Below are the code and all the weights of a small trained network. Each question names an input and a target symbol and asks about switching units off, where a switched-off unit gives its printed mean instead of its output.

import numpy as np


def w(rows, s, z=0):
    codes = np.array(rows[::2]) - 128.0
    scale = np.full(codes.shape[1], s)
    scale[-1] = z or s
    return codes * scale


def f(y):
    return y / 2 * (1 + np.tanh(0.7978845608 * (y + 0.044715 * y**3)))


def softmax(a):
    e = np.exp(a - a.max(-1, keepdims=True))
    return e / e.sum(-1, keepdims=True)


def log_softmax(a):
    a = a - a.max(-1, keepdims=True)
    return a - np.log(np.exp(a).sum(-1, keepdims=True))


def net(x, mask):
    ids = ['Σαεηπτ'.index(c) for c in x.split()]
    T = len(ids)
    res = E[ids] + P[:T]
    r = res
    for j in range(3):
        rows = slice(3 * j, 3 * j + 3)
        q, k, v = (r @ M[0][rows].T for M in (Q, K, V))
        z = softmax(np.where(np.tri(T) > 0, q @ k.T / 3**0.5, -1e9)) @ v
        o = O[0][rows]
        res = res + np.where(mask[j], z, o[:, -1]) @ o[:, :-1]
    y = f(res @ A[0][:, :-1].T + A[0][:, -1])
    res = res + np.where(mask[3:7], y, B[0][:, -1]) @ B[0][:, :-1]
    return log_softmax(res[-1] @ U[:, :-1].T + U[:, -1])


Q, K, V, O, A, B = {}, {}, {}, {}, {}, {}
E = w([
[168,130,58,196,152,139],'Σ',
[119,209,34,246,166,150],'α',
[169,136,184,71,165,211],'ε',
[216,96,86,161,214,206],'η',
[142,89,119,204,154,25],'π',
[35,81,183,51,77,140],'τ',
],0.013)
P = w([
[178,11,154,216,76,194],'0',
[136,4,115,191,123,174],'1',
[112,69,104,207,101,154],'2',
[118,91,113,171,136,156],'3',
[127,47,121,113,185,129],'4',
[93,147,90,148,139,122],'5',
[86,212,89,171,98,94],'6',
[76,167,126,109,163,87],'7',
[77,173,143,70,203,76],'8',
[80,179,100,76,182,38],'9',
[93,255,93,98,138,66],'10',
],0.0089)
Q[0] = w([
[56,193,206,84,112,134],'h0',
[167,123,133,121,206,103],'h0',
[91,182,119,185,162,79],'h0',
[150,143,54,149,153,115],'h1',
[153,120,159,84,10,135],'h1',
[185,182,190,94,90,165],'h1',
[80,145,165,104,155,129],'h2',
[122,191,106,175,140,104],'h2',
[134,132,188,96,85,123],'h2',
],0.013)
K[0] = w([
[105,135,118,65,48,129],'h0',
[146,124,73,135,104,155],'h0',
[188,212,113,104,163,157],'h0',
[191,169,143,1,240,80],'h1',
[193,38,145,157,137,245],'h1',
[180,85,74,168,157,165],'h1',
[233,82,49,180,115,233],'h2',
[221,196,131,88,152,88],'h2',
[89,137,71,109,58,143],'h2',
],0.0098)
V[0] = w([
[189,131,71,143,165,116],'h0',
[159,79,103,171,141,114],'h0',
[104,72,156,194,57,73],'h0',
[173,163,149,129,143,101],'h1',
[124,61,227,175,105,2],'h1',
[252,115,65,196,108,101],'h1',
[124,116,126,73,125,185],'h2',
[77,202,242,146,71,121],'h2',
[168,109,145,142,116,164],'h2',
],0.0095)
O[0] = w([
[176,121,144,127,151,148,106],'h0',
[147,164,172,88,109,104,178],'h0',
[99,149,133,96,141,121,193],'h0',
[121,132,124,145,155,76,44],'h1',
[82,245,157,125,114,97,158],'h1',
[147,138,112,108,161,55,121],'h1',
[133,123,112,122,83,80,127],'h2',
[76,121,120,131,170,103,3],'h2',
[94,110,142,107,79,164,188],'h2',
],0.013,0.0059)
A[0] = w([
[2,130,173,128,108,221,2],'n0',
[89,187,205,115,120,114,226],'n1',
[62,59,84,215,200,159,97],'n2',
[147,99,43,200,171,98,75],'n3',
],0.0065,0.0038)
B[0] = w([
[184,135,135,82,146,71,254],'n0',
[71,64,85,138,168,188,232],'n1',
[126,142,107,153,47,116,120],'n2',
[136,136,83,63,252,113,130],'n3',
],0.012,0.0069)
U = w([
[151,121,73,70,224,151,11],'Σ',
[176,97,102,79,189,159,22],'α',
[82,87,174,189,166,249,250],'ε',
[182,209,167,53,131,81,41],'η',
[127,222,169,99,207,78,232],'π',
[89,81,2,41,146,170,195],'τ',
],0.0072,0.0024)

Each question gives the input, a string of symbols that net reads in full, and the target symbol t.
The units are the heads (3 rows each of Q, K, V and O) and the neurons (one row each of A and B). Each row of codes is followed by its name. A weight is (code - 128) times the scale printed after its matrix; where a second scale follows, it is the last column's (O, A, B and U).
mask holds one flag per unit, heads first, then neurons. A switched-off unit (its flag False) gives its mean, the last column of its rows in O or B, instead of its output. The means were averaged over made-up inputs and are rounded, as every weight is.
A unit's drop is (log p(t) with every unit on - log p(t) with that unit switched off) / (log p(t) with every unit on - log p(t) with every unit switched off).
The circuit of an input: a set's keep is (log p(t) with only the set's units on - log p(t) with every unit switched off) / (log p(t) with every unit on - log p(t) with every unit switched off). Starting from all 7 units, units are removed one at a time, each time the one whose removal leaves the highest keep (on an exact tie, the one counted first), for as long as the keep stays at least 0.8.
circuit, biggest first: the units of the circuit, biggest drop first
top k neurons: the k neurons with the biggest drops, biggest first
which heads matter: for each layer, one digit per head in row order, 1 if its drop is at least 0.15 and else 0, layers parted by /
drop of u: that unit's drop, to one decimal
input α τ τ τ τ ε Σ τ τ α π, target ε: which heads matter => 010
input τ τ Σ ε Σ α α τ ε η, target ε: circuit, biggest first => (h1)
input τ τ ε Σ Σ τ ε α Σ α Σ, target Σ: circuit, biggest first => (h1; n3; h2)
input Σ τ τ Σ Σ τ τ Σ η α Σ, target α: circuit, biggest first => (h1; h0)
input α τ Σ τ ε Σ τ Σ α α α, target Σ: top 2 neurons => (n3; n1)
input α α η π Σ Σ τ π Σ, target ε: which heads matter => 010
input π τ Σ α Σ Σ α, target Σ: circuit, biggest first => (h1; n3)
input τ α τ τ α, target ε: which heads matter => 110
input τ Σ ε π τ τ τ Σ ε, target τ: which heads matter => 100
input Σ Σ Σ, target η: circuit, biggest first => (h0; n1)
input α Σ τ ε η, target ε: top 2 neurons => (n0; n3)
input α ε π, target π: drop of n0 => -0.1
input ε τ Σ α Σ τ τ τ Σ, target ε: drop of h2 => 0.0
input τ τ τ Σ ε α π Σ, target π: drop of h2 => 0.1
input η α α, target α: drop of h0 => 0.4
input τ τ Σ π α, target π: circuit, biggest first => (h1)
